Below are the code and all the weights of a small trained network. Each question names an input and a target symbol and asks about switching units off, where a switched-off unit gives its printed mean instead of its output.

import numpy as np


def w(rows, s, z=0):
    codes = np.array(rows[::2]) - 128.0
    scale = np.full(codes.shape[1], s)
    scale[-1] = z or s
    return codes * scale


def norm(h):
    return h / np.sqrt((h * h).mean(-1, keepdims=True) + 1e-5)


def softmax(a):
    e = np.exp(a - a.max(-1, keepdims=True))
    return e / e.sum(-1, keepdims=True)


def log_softmax(a):
    a = a - a.max(-1, keepdims=True)
    return a - np.log(np.exp(a).sum(-1, keepdims=True))


def net(x, mask):
    ids = ['ΓΘΛΞΣΨβδεζημπτφω'.index(c) for c in x.split()]
    T = len(ids)
    res = E[ids] + P[:T]
    u = 0
    for l in range(2):
        r = norm(res)
        for j in range(3):
            rows = slice(2 * j, 2 * j + 2)
            q, k, v = (r @ M[l][rows].T for M in (Q, K, V))
            z = softmax(np.where(np.tri(T) > 0, q @ k.T / 2**0.5, -1e9)) @ v
            o = O[l][rows]
            res = res + np.where(mask[u + j], z, o[:, -1]) @ o[:, :-1]
        u += 3
    return log_softmax(norm(res)[-1] @ U[:, :-1].T + U[:, -1])


Q, K, V, O = {}, {}, {}, {}
E = w([
[170,104,141,115,87,108,153],'Γ',
[180,127,147,117,132,115,131],'Θ',
[124,124,109,104,110,130,132],'Λ',
[141,119,135,79,117,133,148],'Ξ',
[2,53,130,200,223,120,250],'Σ',
[159,88,130,101,116,130,123],'Ψ',
[141,120,125,129,118,89,114],'β',
[130,96,124,111,93,114,119],'δ',
[134,104,151,114,109,99,125],'ε',
[136,102,101,103,128,72,115],'ζ',
[153,125,135,108,99,133,138],'η',
[172,118,111,122,111,115,140],'μ',
[135,118,138,104,132,124,111],'π',
[152,119,116,118,114,132,114],'τ',
[153,112,132,102,117,99,135],'φ',
[137,154,134,109,106,107,142],'ω',
],0.0064)
P = w([
[70,193,104,217,187,178,141],'0',
[167,123,132,166,108,5,152],'1',
[170,139,123,131,118,11,158],'2',
[179,136,115,102,137,16,162],'3',
[178,135,113,83,152,27,184],'4',
[184,136,105,85,160,22,176],'5',
[184,141,105,64,161,24,191],'6',
[187,146,96,52,174,36,200],'7',
[192,146,96,55,180,33,203],'8',
[196,146,98,45,187,36,209],'9',
[200,140,91,42,194,43,220],'10',
[198,146,87,46,197,37,223],'11',
[200,149,85,43,198,40,225],'12',
[205,148,84,35,206,39,228],'13',
],0.0016)
Q[0] = w([
[123,246,210,146,47,151,81],'L0H1',
[108,171,145,176,140,219,138],'L0H1',
[125,80,109,78,179,78,255],'L0H2',
[133,111,226,157,131,73,133],'L0H2',
[147,104,90,71,167,76,229],'L0H3',
[54,115,92,128,163,91,186],'L0H3',
],0.0049)
K[0] = w([
[237,217,89,86,75,109,44],'L0H1',
[183,139,96,120,209,71,75],'L0H1',
[52,154,84,167,61,147,133],'L0H2',
[104,90,89,233,192,102,163],'L0H2',
[112,129,82,188,231,201,187],'L0H3',
[3,38,157,191,191,97,231],'L0H3',
],0.0043)
V[0] = w([
[36,62,170,155,130,154,89],'L0H1',
[128,140,141,219,129,189,184],'L0H1',
[131,87,96,162,204,153,218],'L0H2',
[77,98,142,104,157,105,218],'L0H2',
[212,218,50,52,114,88,80],'L0H3',
[188,169,178,69,108,254,119],'L0H3',
],0.0023)
O[0] = w([
[190,198,82,89,100,70,122,8],'L0H1',
[122,105,115,55,159,143,207,48],'L0H1',
[105,75,151,95,210,154,123,141],'L0H2',
[137,102,205,39,156,126,115,190],'L0H2',
[97,110,200,131,4,93,29,203],'L0H3',
[123,112,90,136,117,4,77,25],'L0H3',
],0.0029,0.0015)
Q[1] = w([
[93,175,67,198,184,232,81],'L1H1',
[139,78,176,134,85,101,135],'L1H1',
[152,172,53,112,144,160,92],'L1H2',
[201,51,167,31,70,37,186],'L1H2',
[85,161,69,155,180,176,132],'L1H3',
[49,180,2,172,178,166,115],'L1H3',
],0.0076)
K[1] = w([
[218,140,139,77,31,106,83],'L1H1',
[122,133,125,168,212,150,100],'L1H1',
[117,137,202,108,70,54,118],'L1H2',
[2,96,117,204,208,171,191],'L1H2',
[195,136,141,67,72,91,63],'L1H3',
[230,137,147,5,54,110,88],'L1H3',
],0.007)
V[1] = w([
[106,40,149,129,112,3,99],'L1H1',
[164,205,133,235,152,74,115],'L1H1',
[196,98,20,91,158,114,108],'L1H2',
[132,189,170,10,151,45,118],'L1H2',
[194,53,197,137,177,148,94],'L1H3',
[45,131,121,155,164,150,60],'L1H3',
],0.0044)
O[1] = w([
[120,174,151,205,162,126,202,198],'L1H1',
[153,155,176,58,220,68,89,120],'L1H1',
[202,153,26,112,141,70,171,120],'L1H2',
[165,92,190,51,77,89,188,3],'L1H2',
[206,193,139,118,76,167,99,185],'L1H3',
[64,255,117,104,63,55,153,98],'L1H3',
],0.0054,0.0021)
U = w([
[193,78,145,182,139,226,114,85],'Γ',
[218,194,206,127,159,132,77,169],'Θ',
[44,89,59,104,60,95,146,107],'Λ',
[173,97,178,137,40,109,210,32],'Ξ',
[125,161,120,63,150,181,172,116],'Σ',
[224,179,47,171,102,110,175,76],'Ψ',
[64,161,154,79,210,169,42,172],'β',
[141,67,52,131,191,93,85,75],'δ',
[188,48,137,39,114,147,70,11],'ε',
[79,254,151,151,106,119,182,183],'ζ',
[78,104,139,216,187,124,205,179],'η',
[126,173,71,189,109,191,44,206],'μ',
[149,170,130,22,140,36,173,104],'π',
[91,184,72,172,184,54,93,176],'τ',
[105,175,186,151,49,213,123,226],'φ',
[54,82,230,107,129,103,121,173],'ω',
],0.0085,0.0012)

Each question gives the input, a string of symbols that net reads in full, and the target symbol t.
The units are the heads (2 rows each of Q, K, V and O). Each row of codes is followed by its name. A weight is (code - 128) times the scale printed after its matrix; where a second scale follows, it is the last column's (O and U).
mask holds one flag per head, layer by layer. A switched-off head (its flag False) gives its mean, the last column of its rows in O, instead of its output. The means were averaged over made-up inputs and are rounded, as every weight is.
A unit's drop is (log p(t) with every unit on - log p(t) with that unit switched off) / (log p(t) with every unit on - log p(t) with every unit switched off).
The circuit of an input: a set's keep is (log p(t) with only the set's units on - log p(t) with every unit switched off) / (log p(t) with every unit on - log p(t) with every unit switched off). Starting from all 6 units, units are removed one at a time, each time the one whose removal leaves the highest keep (on an exact tie, the one counted first), for as long as the keep stays at least 0.8.
units of the circuit, in order: the units of the circuit, biggest drop first
unit that matters most: the unit with the biggest drop
which heads matter: for each layer, one digit per head in row order, 1 if its drop is at least 0.15 and else 0, layers parted by /
input Ξ η Λ φ Θ ζ ζ τ β, target Ξ: unit that matters most	L1H2
input Γ φ π φ π ε ζ Θ ω Ψ Λ Λ ε, target Γ: which heads matter	000 / 001
input Λ π Ψ ε Λ ε Ξ μ τ Ψ Ψ π Λ μ, target Λ: units of the circuit, in order	[L1H3, L1H1]
input ζ ζ η τ ε δ ε μ Ψ Ψ τ, target ζ: units of the circuit, in order	[L1H3, L0H3]
input Ψ Θ Θ Θ β π ζ η Ψ Γ η, target Ψ: units of the circuit, in order	[L1H2, L0H3]
input Λ Γ ε Γ φ, target Λ: which heads matter	000 / 101
input β δ τ ω μ π π δ Θ, target β: which heads matter	001 / 110
input τ φ ω Λ δ π β τ μ π η, target τ: units of the circuit, in order	[L0H2, L1H2, L1H3]
input τ Ψ Ψ Ψ Θ η ζ μ Ξ Θ τ, target τ: units of the circuit, in order	[L0H2, L1H3, L1H2]
input Ξ η Ψ, target Ξ: units of the circuit, in order	[L1H2, L0H3, L1H1]
input τ Θ Σ Γ φ ζ μ Θ δ, target Λ: units of the circuit, in order	[L1H3, L0H3, L0H1, L1H2]
input φ η β, target φ: units of the circuit, in order	[L1H2, L1H3, L0H1]
input μ Λ Λ Ξ δ Θ π, target μ: which heads matter	100 / 010
input μ μ μ Σ Ξ Θ Θ Θ Γ Λ, target Γ: units of the circuit, in order	[L0H3, L1H3]
input τ Θ Λ τ Γ, target τ: unit that matters most	L0H2
input η Σ ω φ μ δ ε ε, target ω: which heads matter	111 / 111
input η π β Λ δ Γ π ζ μ Ψ, target η: units of the circuit, in order	[L0H3, L1H1]
input η δ η ω ε η β Θ τ Ψ Θ, target η: which heads matter	111 / 101
input Γ ε π Θ Γ η Σ μ η, target φ: which heads matter	001 / 111
input ζ Ψ φ Ψ, target ζ: unit that matters most	L1H3
